Here is a tiny trained network, its code and every weight. The questions are about switching its units off for an input and a target symbol, where a switched-off unit gives its printed mean instead of its output.

import numpy as np


def w(rows, s, z=0):
    codes = np.array(rows[::2]) - 128.0
    scale = np.full(codes.shape[1], s)
    scale[-1] = z or s
    return codes * scale


def f(y):
    return y / 2 * (1 + np.tanh(0.7978845608 * (y + 0.044715 * y**3)))


def softmax(a):
    e = np.exp(a - a.max(-1, keepdims=True))
    return e / e.sum(-1, keepdims=True)


def log_softmax(a):
    a = a - a.max(-1, keepdims=True)
    return a - np.log(np.exp(a).sum(-1, keepdims=True))


def net(x, mask):
    ids = ['Φαγδεζμπ'.index(c) for c in x.split()]
    T = len(ids)
    res = E[ids] + P[:T]
    u = 0
    for l in range(2):
        q, k, v = (res @ M[l].T for M in (Q, K, V))
        z = softmax(np.where(np.tri(T) > 0, q @ k.T / 4**0.5, -1e9)) @ v
        res = res + np.where(mask[u], z, O[l][:, -1]) @ O[l][:, :-1]
        u += 1
        y = f(res @ A[l][:, :-1].T + A[l][:, -1])
        res = res + np.where(mask[u : u + 4], y, B[l][:, -1]) @ B[l][:, :-1]
        u += 4
    return log_softmax(res[-1] @ U[:, :-1].T + U[:, -1])


Q, K, V, O, A, B = {}, {}, {}, {}, {}, {}
E = w([
[145,90,225,25,90],'Φ',
[89,172,5,191,108],'α',
[197,137,125,129,181],'γ',
[140,138,157,227,179],'δ',
[177,62,57,206,144],'ε',
[29,153,149,62,178],'ζ',
[155,154,127,219,194],'μ',
[91,160,76,65,165],'π',
],0.011)
P = w([
[5,57,103,86,83],'0',
[109,147,121,102,147],'1',
[102,141,120,102,155],'2',
[108,155,121,109,114],'3',
[117,153,120,106,122],'4',
[115,157,116,105,119],'5',
[130,169,114,103,122],'6',
[116,155,119,104,119],'7',
[121,162,121,109,109],'8',
],0.011)
Q[0] = w([
[205,149,177,140,53],'L0H0',
[136,253,168,108,104],'L0H0',
[174,178,65,185,62],'L0H0',
[99,247,168,100,90],'L0H0',
],0.024)
K[0] = w([
[143,203,197,182,170],'L0H0',
[127,229,155,84,82],'L0H0',
[217,186,91,143,97],'L0H0',
[115,254,134,43,139],'L0H0',
],0.022)
V[0] = w([
[127,130,68,21,113],'L0H0',
[167,54,207,204,77],'L0H0',
[253,29,40,26,144],'L0H0',
[125,135,134,56,132],'L0H0',
],0.0071)
O[0] = w([
[166,143,78,100,35,206],'L0H0',
[105,77,200,118,136,1],'L0H0',
[178,2,55,117,52,72],'L0H0',
[144,162,104,138,13,175],'L0H0',
],0.0067,0.007)
A[0] = w([
[209,117,161,109,158,142],'L0N0',
[139,106,104,221,157,146],'L0N1',
[119,152,206,65,156,80],'L0N2',
[89,18,248,170,85,2],'L0N3',
],0.016,0.0068)
B[0] = w([
[71,102,163,131,139,156],'L0N0',
[145,106,135,37,129,255],'L0N1',
[174,118,79,113,106,246],'L0N2',
[111,254,24,19,200,141],'L0N3',
],0.012,0.0026)
Q[1] = w([
[13,104,51,97,193],'L1H0',
[227,145,182,154,92],'L1H0',
[132,173,156,198,150],'L1H0',
[7,141,134,105,72],'L1H0',
],0.019)
K[1] = w([
[4,115,139,124,136],'L1H0',
[218,141,120,138,125],'L1H0',
[120,203,140,154,154],'L1H0',
[56,130,156,28,147],'L1H0',
],0.023)
V[1] = w([
[218,185,178,78,42],'L1H0',
[118,111,6,127,94],'L1H0',
[11,112,233,52,74],'L1H0',
[103,112,82,227,103],'L1H0',
],0.012)
O[1] = w([
[157,54,5,200,141,128],'L1H0',
[204,118,177,91,99,249],'L1H0',
[19,56,156,131,226,201],'L1H0',
[178,161,124,36,149,46],'L1H0',
],0.013,0.011)
A[1] = w([
[240,143,236,244,187,10],'L1N0',
[207,127,123,194,113,133],'L1N1',
[79,195,113,89,96,1],'L1N2',
[138,254,54,152,180,250],'L1N3',
],0.014,0.0045)
B[1] = w([
[198,121,87,168,252,168],'L1N0',
[90,198,181,101,107,248],'L1N1',
[160,183,45,185,164,178],'L1N2',
[128,35,70,111,160,205],'L1N3',
],0.016,0.012)
U = w([
[154,102,142,75,81,255],'Φ',
[78,192,75,144,79,204],'α',
[124,131,104,159,144,154],'γ',
[117,104,2,92,136,159],'δ',
[141,156,92,107,171,68],'ε',
[83,183,20,119,174,29],'ζ',
[101,213,41,38,134,44],'μ',
[64,155,107,71,181,115],'π',
],0.0061,0.0067)

Each question gives the input, a string of symbols that net reads in full, and the target symbol t.
The units are the heads (4 rows each of Q, K, V and O) and the neurons (one row each of A and B). Each row of codes is followed by its name. A weight is (code - 128) times the scale printed after its matrix; where a second scale follows, it is the last column's (O, A, B and U).
mask holds one flag per unit, layer by layer, with each layer's heads first. A switched-off unit (its flag False) gives its mean, the last column of its rows in O or B, instead of its output. The means were averaged over made-up inputs and are rounded, as every weight is.
A unit's drop is (log p(t) with every unit on - log p(t) with that unit switched off) / (log p(t) with every unit on - log p(t) with every unit switched off).
The circuit of an input: a set's keep is (log p(t) with only the set's units on - log p(t) with every unit switched off) / (log p(t) with every unit on - log p(t) with every unit switched off). Starting from all 10 units, units are removed one at a time, each time the one whose removal leaves the highest keep (on an exact tie, the one counted first), for as long as the keep stays at least 0.8.
units of the circuit, in order: the units of the circuit, biggest drop first
unit that matters most: the unit with the biggest drop
k most important neurons: the k neurons with the biggest drops, biggest first
input γ α ζ ζ π, target δ: unit that matters most -> L1N3
input μ δ Φ γ ζ α α π π, target ζ: units of the circuit, in order -> [L1H0 L0H0 L1N2 L0N2]
input α α μ, target ε: 2 most important neurons -> [L1N0 L0N1]
input μ ζ Φ α ε ζ ζ, target ζ: units of the circuit, in order -> [L0H0 L1N2 L1H0 L0N2]
input Φ δ ζ α ζ, target γ: units of the circuit, in order -> [L1H0 L0N3 L0H0]
input Φ δ ζ γ γ δ α ε α, target γ: units of the circuit, in order -> [L1H0 L0N3 L0H0]
input α Φ ζ μ ζ ζ ε ζ ζ, target μ: units of the circuit, in order -> [L0N2 L1H0 L1N2 L0H0]
input γ Φ Φ δ α ζ ζ, target δ: 2 most important neurons -> [L1N1 L1N3]
input μ ε γ, target π: units of the circuit, in order -> [L0H0 L0N0 L1H0]
input Φ ζ π, target γ: 2 most important neurons -> [L0N3 L1N0]
input μ ζ Φ ε Φ α, target ζ: units of the circuit, in order -> [L1H0 L0H0 L1N2]
input α π δ, target ε: 3 most important neurons -> [L0N1 L1N0 L1N1]
input α π γ Φ ζ, target μ: units of the circuit, in order -> [L1H0 L1N2 L0N2]
input π ζ μ, target μ: unit that matters most -> L1N1
input α γ ζ ζ ζ α α, target μ: 4 most important neurons -> [L1N2 L0N2 L0N1 L1N0]
input α π Φ γ ζ γ Φ ζ π, target μ: units of the circuit, in order -> [L1H0 L0N2 L1N2]
input ε ζ α α, target ε: 3 most important neurons -> [L1N0 L0N3 L0N2]
input γ δ ε Φ γ ζ ζ α, target δ: units of the circuit, in order -> [L1H0 L1N1]
input γ ζ δ, target Φ: 2 most important neurons -> [L0N1 L1N2]
input ζ α Φ γ π ζ Φ γ δ, target α: 3 most important neurons -> [L1N1 L0N2 L0N1]
